Levels
[-134 -8 -66 -81 -298 -95 -235 -94 -211 497 65 396 183 459 285 -131 -7 -167 -25 -109 -124 -166 155 110 478 -76 -97 30 -246 -26 178 -13 -70 -244 173 500 -106 330 -411 4 -344 -129 -45 209 -179 465] : 28
[67 66 -133 132 25 215 -21 -95 2 -47 -72 265 -98 -216 -217 2 -167 -157 33 -124 -37 101 -205 -72 -194 112 247 -260 -197 -199 -46 -130 -139 -42 -184 -63 212 -155 -149 179 3 219 -150 -67 169 13] : 13
[53 106 -266 -53 39 256 60 -59 -61 121 30 69 -1 -300 -171 6 -147 64 26 -138 -158 201 88 -25 -100 104 149 -128 -102 -162 -32 -106 -61 -70 -26 -138 78 -142 63 298 -6 188 -33 -193 -7 186] : 9
[-170 109 -91 -6 161 -75 -90 -171 16 -43 -44 -351 78 18 269 -2 26 97 -108 2 278 -186 -242 -170 -125 93 -148 261 323 -118 55 452 79 73 -4 -194 212 41 281 136 17 -135 -118 -182 -322 -319] : 26
[-209 100 -176 224 94 113 -94 -269 -23 -32 -117 -6 -19 50 222 -20 10 -136 -74 -57 325 15 -393 -159 -134 39 -41 -115 225 -29 280 302 -14 99 -116 -60 186 -65 -91 83 -48 -14 -109 -117 -178 -295] : 22
[-97 134 -355 258 49 108 67 -290 -76 206 -93 -300 210 -37 300 25 -16 122 55 -155 245 -43 -345 -146 20 -112 -230 181 165 -68 372 190 164 125 -78 117 328 -48 131 102 -159 -75 31 -262 -348 -156] : 23
[-50 82 -67 15 146 84 -61 -109 -43 -93 -37 190 -72 -199 -122 31 -42 -114 -48 -60 57 57 -77 -70 -184 168 226 -219 -25 -278 -81 61 -96 -119 -203 -198 18 -38 -38 205 122 61 -132 -44 114 -27] : 12
[-57 -26 400 -160 1 -218 -362 -142 -348 277 -13 482 96 311 105 -196 89 24 50 -75 -44 -255 -42 59 356 184 -46 -165 -28 -235 -267 40 -233 -370 10 384 -239 349 -418 32 -460 -307 58 295 81 406] : 11
[179 104 -138 109 89 77 21 -292 -57 111 -63 -48 144 -109 153 27 -89 53 128 -244 53 50 -532 -306 -202 207 -247 171 177 30 91 113 -15 223 56 -81 230 -225 -249 -10 -99 85 -87 -127 -122 -229] : 13
[-433 142 -282 428 -302 -105 -245 -75 159 123 -84 74 -62 230 316 60 -17 -78 51 93 115 87 187 -13 142 -76 34 -29 -249 323 153 -270 -135 -108 300 247 136 59 -141 -34 -24 21 -69 319 -252 -65] : 36
[43 57 -158 -166 73 134 -320 226 125 -1 172 -27 -177 -208 -104 -1 -170 270 90 190 -324 -45 167 -86 -280 169 -72 -54 -174 159 -521 -117 -125 -153 350 -90 -16 -126 101 199 -208 231 -83 386 -167 -52] : 1
[-259 -67 147 23 -70 -156 -270 -237 -214 228 75 317 70 399 225 -128 72 -53 -125 -77 68 -92 -8 7 315 132 -43 -100 54 -44 32 -2 -232 -124 222 268 -60 205 -362 -2 -243 -180 -62 112 -131 218] : 22
[-113 -23 -186 -115 93 -14 -169 -65 76 134 8 147 -83 45 111 -20 7 -320 -297 21 138 3 -79 -42 -138 153 105 -6 165 -96 106 357 -17 -81 -127 -102 8 3 -135 79 197 63 -270 65 68 -88] : 32
[-54 136 -262 6 79 241 -178 -150 -152 254 -88 -54 80 -45 301 -104 -11 -11 107 15 175 -10 -266 -125 -130 50 -184 -139 74 -39 256 265 139 -71 -72 121 90 -51 -121 226 -266 -36 -89 114 -327 -206] : 5
[-31 -134 -200 203 230 137 -10 -173 -3 255 44 5 6 -315 -194 42 -62 148 -36 -106 -10 267 -78 -11 -52 157 187 -200 38 -153 -24 -299 -175 -73 -100 99 228 -241 51 221 -13 127 -19 -159 159 188] : 14
[-125 95 -129 76 0 103 -8 -105 8 -147 -49 58 -56 -50 -74 5 -103 -182 -128 -66 135 -66 -120 -52 -117 20 245 -86 -88 -286 71 123 -25 -3 -164 -174 242 15 106 200 107 85 -197 -218 -33 -86] : 22
[-94 -46 -58 222 154 -15 -117 -152 -21 -37 126 16 -67 -172 -113 58 -45 230 -30 -16 -16 58 -30 -120 -131 210 74 -126 -33 -98 -270 -361 -201 -15 195 -19 203 -154 -16 86 -5 73 -64 96 10 -66] : 13
[193 112 -214 98 124 -217 10 165 251 -143 -62 -97 -55 -168 -478 471 -79 190 24 -165 -159 -227 -463 -245 -213 -319 -115 464 190 355 -288 213 238 130 -149 -267 -301 21 218 -336 -265 284 348 -133 395 111] : 22
[-96 87 -298 148 -125 229 -1 112 103 13 -90 0 -131 -89 -286 -75 -231 -10 -43 -58 -105 67 116 -43 -165 -6 188 -75 -139 -55 -110 -170 -22 22 102 -6 403 -107 25 227 -20 242 -170 8 39 -3] : 30
[-150 145 -276 -13 -41 119 79 8 -4 114 -130 -71 19 -73 -90 -107 -102 -32 -90 -129 -2 108 230 -60 -92 114 99 55 121 -209 9 110 57 -22 24 -122 262 -2 19 291 172 19 -172 -72 -20 4] : 32
[-247 145 -16 165 -190 -310 -219 -125 134 -186 135 27 86 155 300 271 -30 25 154 31 -57 -116 126 -151 68 82 -5 215 -386 166 -101 -207 -186 -51 393 -150 -74 131 20 -46 128 -5 -129 144 -403 -91] : 17
[-43 28 -232 -73 -10 52 61 -16 -56 59 67 -77 40 -54 -124 -38 -116 -42 -215 -89 -5 -130 125 -39 -75 41 146 128 -73 -382 -25 24 112 -13 2 -89 316 44 140 220 156 63 -237 -124 -38 11] : 28
[-356 -39 -121 401 35 65 -56 -100 -61 -94 -39 -123 -93 26 -239 -53 -61 150 -127 -11 201 10 34 -115 -124 51 207 -214 24 -184 -74 -356 -32 76 178 63 490 -71 30 189 -21 24 -164 35 -30 -200] : 22
[-98 130 -129 -193 60 195 -181 -46 -65 -42 -9 268 -140 -23 16 -46 -36 -241 -109 0 33 132 -45 -142 -278 231 88 -266 113 2 41 298 -47 -38 30 -309 -185 -68 -277 197 45 141 -213 95 -64 -156] : 6
[-92 103 98 -269 -114 -32 -359 -72 -25 177 101 312 -9 191 287 -38 -32 14 101 -7 -234 116 80 -45 140 261 -139 -31 -7 368 -132 149 -350 -147 405 -74 -406 49 -277 67 -276 46 9 122 -294 238] : 7
[-170 166 -281 212 -177 18 -187 -76 9 110 114 12 74 -37 251 156 -69 155 245 64 -107 -4 171 -18 117 -100 -36 -35 -488 132 37 -359 -66 -177 254 158 -17 44 82 110 -177 58 42 179 -415 87] : 9
[269 144 -155 94 122 -230 199 -158 -88 -34 41 -294 253 -155 -127 260 -50 373 78 -327 -69 -293 -394 -364 -148 -31 -351 618 198 -110 -213 31 273 259 97 -184 140 -5 78 -205 -88 1 138 -167 27 -113] : 18
[77 151 -437 15 -251 432 130 4 30 188 -119 369 -112 -39 -217 -172 -284 -313 -86 -292 -240 348 38 -88 -166 104 105 -148 -33 60 149 -19 -88 151 117 -75 260 -241 -492 163 49 391 -222 -71 136 110] : 32
[-34 168 -360 198 -109 44 -29 -108 -22 158 -101 -191 136 101 244 -5 -78 3 60 -94 133 -192 -271 -216 -105 -103 -275 265 11 10 206 140 249 133 95 147 353 6 -107 -8 -139 -1 -122 118 -284 -300] : 30
[-30 154 -354 -37 -129 366 6 -80 -271 168 -52 368 -8 26 -80 -129 -105 -291 -35 -173 -26 154 30 -140 -185 79 69 -347 -101 -164 270 -6 155 13 39 -15 37 -57 -556 221 -40 161 -243 165 -39 -58] : 6
[99 125 -296 -148 186 -283 -64 287 163 105 -82 -149 57 -159 -451 545 50 204 99 -109 -199 -79 -167 -292 -246 -237 -175 459 335 487 -190 334 470 -7 -80 -337 -724 102 92 -231 -209 191 348 100 353 171] : 6
[122 -32 -322 -6 221 -175 -26 -51 128 407 -44 -325 247 -180 -47 401 33 177 116 -163 -8 81 -394 -253 -110 -60 -209 460 307 358 188 210 303 84 -94 -81 -253 -112 106 -97 -149 126 160 -172 62 97] : 9
[50 112 -220 111 334 -486 -24 74 130 8 -28 -253 167 -269 -227 623 166 329 132 -80 -7 -274 -234 -215 -86 -298 -184 506 220 131 -230 216 402 -145 -323 -178 -559 219 363 -269 -93 -74 437 58 310 143] : 14
[-222 29 -120 263 102 147 -62 -258 -102 -6 -172 106 -24 29 41 -83 -4 -235 -101 -89 355 37 -327 -115 -139 87 162 -290 129 -265 277 144 -10 28 -249 28 304 -48 -186 182 25 -33 -217 -79 0 -238] : 20
[125 162 -454 134 -41 -29 57 -67 222 334 -135 -195 113 -103 125 191 -88 94 84 -220 -73 131 -326 -204 -61 -93 -327 500 275 451 158 229 122 172 56 -17 19 -164 -25 -173 -132 190 166 -133 -4 33] : 35
[15 271 -297 206 -17 -59 21 -228 95 133 -109 -239 80 -122 406 48 -18 171 49 -99 146 -72 -293 -100 42 -62 -297 392 164 85 81 236 7 31 -36 37 210 -36 221 -74 -102 -56 166 -151 -218 -114] : 37
[196 193 -268 -34 155 -15 102 -315 91 54 126 -171 157 -242 316 213 -48 249 64 -260 -111 107 -380 -237 -62 112 -408 456 322 230 27 335 -118 219 131 -349 -115 -201 139 -95 -28 105 198 -422 -271 -6] : 19
[-34 -69 -329 6 165 -372 -90 343 353 180 -177 -155 0 8 -574 565 42 -51 -108 -96 -48 -93 -270 -237 -218 -338 16 501 412 531 -26 391 489 46 -246 -202 -531 116 77 -313 -92 250 203 52 589 178] : 28
[-281 -100 -176 230 -21 -148 -315 4 251 134 77 -94 -129 58 119 81 -38 31 -141 192 74 3 70 -8 -25 66 109 51 -112 210 -96 -218 -169 -103 232 155 214 -60 108 6 23 109 -166 248 -92 -85] : 34
[220 33 -127 -283 35 165 -54 43 59 -81 255 185 -168 -274 -281 70 -220 38 -142 -65 -350 85 34 -94 -266 241 152 1 -157 -19 -355 -111 -197 29 226 -391 -39 -215 26 128 52 400 -139 -120 64 114] : 7
[-149 19 -5 340 122 70 -139 -95 78 -260 41 -5 -213 -185 -200 5 -117 264 -12 37 11 3 -106 -86 -175 125 137 -214 -60 -62 -396 -333 -303 7 156 -52 338 -164 148 108 -112 124 -9 29 15 -133] : 18
[-41 -21 -240 248 231 -451 -94 274 266 -64 -168 -22 -42 -84 -668 689 102 -1 -31 -61 46 -280 -384 -206 -191 -505 119 316 181 312 -139 184 494 -73 -483 -119 -580 230 157 -402 -167 165 357 125 722 174] : 20
[188 60 350 -151 -57 -96 -78 -203 -547 333 23 531 198 191 -32 -328 -5 230 71 -310 -237 -395 -18 167 576 25 -153 -64 -114 -592 -402 -79 -231 -372 -97 558 -22 420 -310 44 -641 -364 277 47 170 734] : 18
[-212 -94 -263 176 -83 92 -164 77 269 192 -61 -82 -116 27 -149 3 -176 -60 -86 19 -40 240 47 -83 -158 127 181 -4 1 288 17 -181 -131 77 255 33 333 -222 -59 149 38 288 -265 53 1 -46] : 31
[-23 199 -19 -196 -398 140 -271 53 -221 402 -112 380 151 353 180 -211 -145 -66 334 -131 -311 -12 147 -39 240 68 -183 -75 -297 211 32 -14 -71 -182 368 321 -149 187 -562 168 -528 -1 -57 328 -317 318] : 4
[-6 -5 -170 -12 48 49 47 -71 -1 -112 198 -4 -69 -161 -203 56 -135 48 -253 -70 -67 -103 55 -16 -85 42 215 55 -140 -326 -169 -125 -72 8 38 -193 251 -36 261 147 132 169 -133 -244 9 69] : 23
[-77 -6 -256 32 116 322 -158 79 -130 193 0 52 -127 -192 -259 -135 -102 134 -20 62 -50 79 93 -13 -193 62 118 -384 -51 -150 -134 -186 40 -163 15 153 173 -115 -48 327 -254 135 -80 231 33 22] : 4
[6 -38 -73 116 81 138 17 -77 -149 36 3 7 -27 -164 -363 -76 -137 135 -53 -131 -20 52 -35 -155 -218 217 184 -155 -33 -299 -199 -360 -19 59 116 -17 402 -166 -119 222 -22 126 -199 8 132 -64] : 10
[-258 51 -238 110 -12 50 16 -140 -58 -7 -73 116 32 39 -37 70 -11 -342 -176 -87 233 -3 -3 -36 -49 -38 316 -145 -86 -334 330 125 118 -57 -263 -104 122 101 -27 214 238 14 -250 -160 1 -37] : 22
[-270 193 -89 34 -238 -58 -136 -202 -163 196 61 199 158 279 411 -52 14 66 92 -110 -78 -46 230 62 433 -52 -161 32 -149 32 112 24 -189 -177 264 187 -144 271 -100 89 -243 -180 117 -15 -436 329] : 23
[73 -50 -121 156 243 -441 -79 179 255 -86 -125 7 -27 -76 -615 613 58 -1 -31 -144 -17 -170 -478 -336 -310 -216 37 377 298 362 -218 169 349 89 -258 -265 -482 64 -68 -419 -62 218 203 111 678 35] : 17
[-187 -103 -109 -187 161 55 -197 -71 159 82 0 96 -140 46 35 -29 -19 -348 -358 24 155 161 -131 -62 -210 268 203 -72 332 30 147 468 -136 17 -77 -289 -8 -109 -71 174 234 153 -334 -148 41 -105] : 28
[-85 122 -165 -122 4 276 -109 -29 -163 160 -196 33 28 43 -10 -188 -87 -172 39 -82 108 104 -115 -219 -298 238 1 -185 173 -84 175 266 154 50 42 -98 161 -86 -360 326 -73 50 -321 120 -143 -271] : 4
[105 -127 -221 208 160 113 -43 -175 -112 10 358 161 -127 -271 -154 35 -95 174 -280 16 -48 -232 -116 110 33 -110 156 -182 -350 -464 -234 -439 -146 -139 -110 238 326 -67 231 22 -142 155 31 -45 114 180] : 21
[-7 112 -394 56 134 2 11 -73 53 201 -30 -151 54 -32 45 142 15 169 -65 -172 1 52 -259 -234 -125 -73 -369 302 503 321 80 354 178 177 99 -111 -137 -86 -71 -131 -178 86 181 -51 -26 -53] : 28
[124 100 -110 -12 109 169 -40 -158 -54 -122 95 381 -134 -253 -84 18 -99 -127 -80 -107 -92 44 -163 -53 -172 161 133 -239 -122 -245 -157 6 -216 -83 -150 -186 -19 -113 -147 91 53 178 -71 -43 137 45] : 13
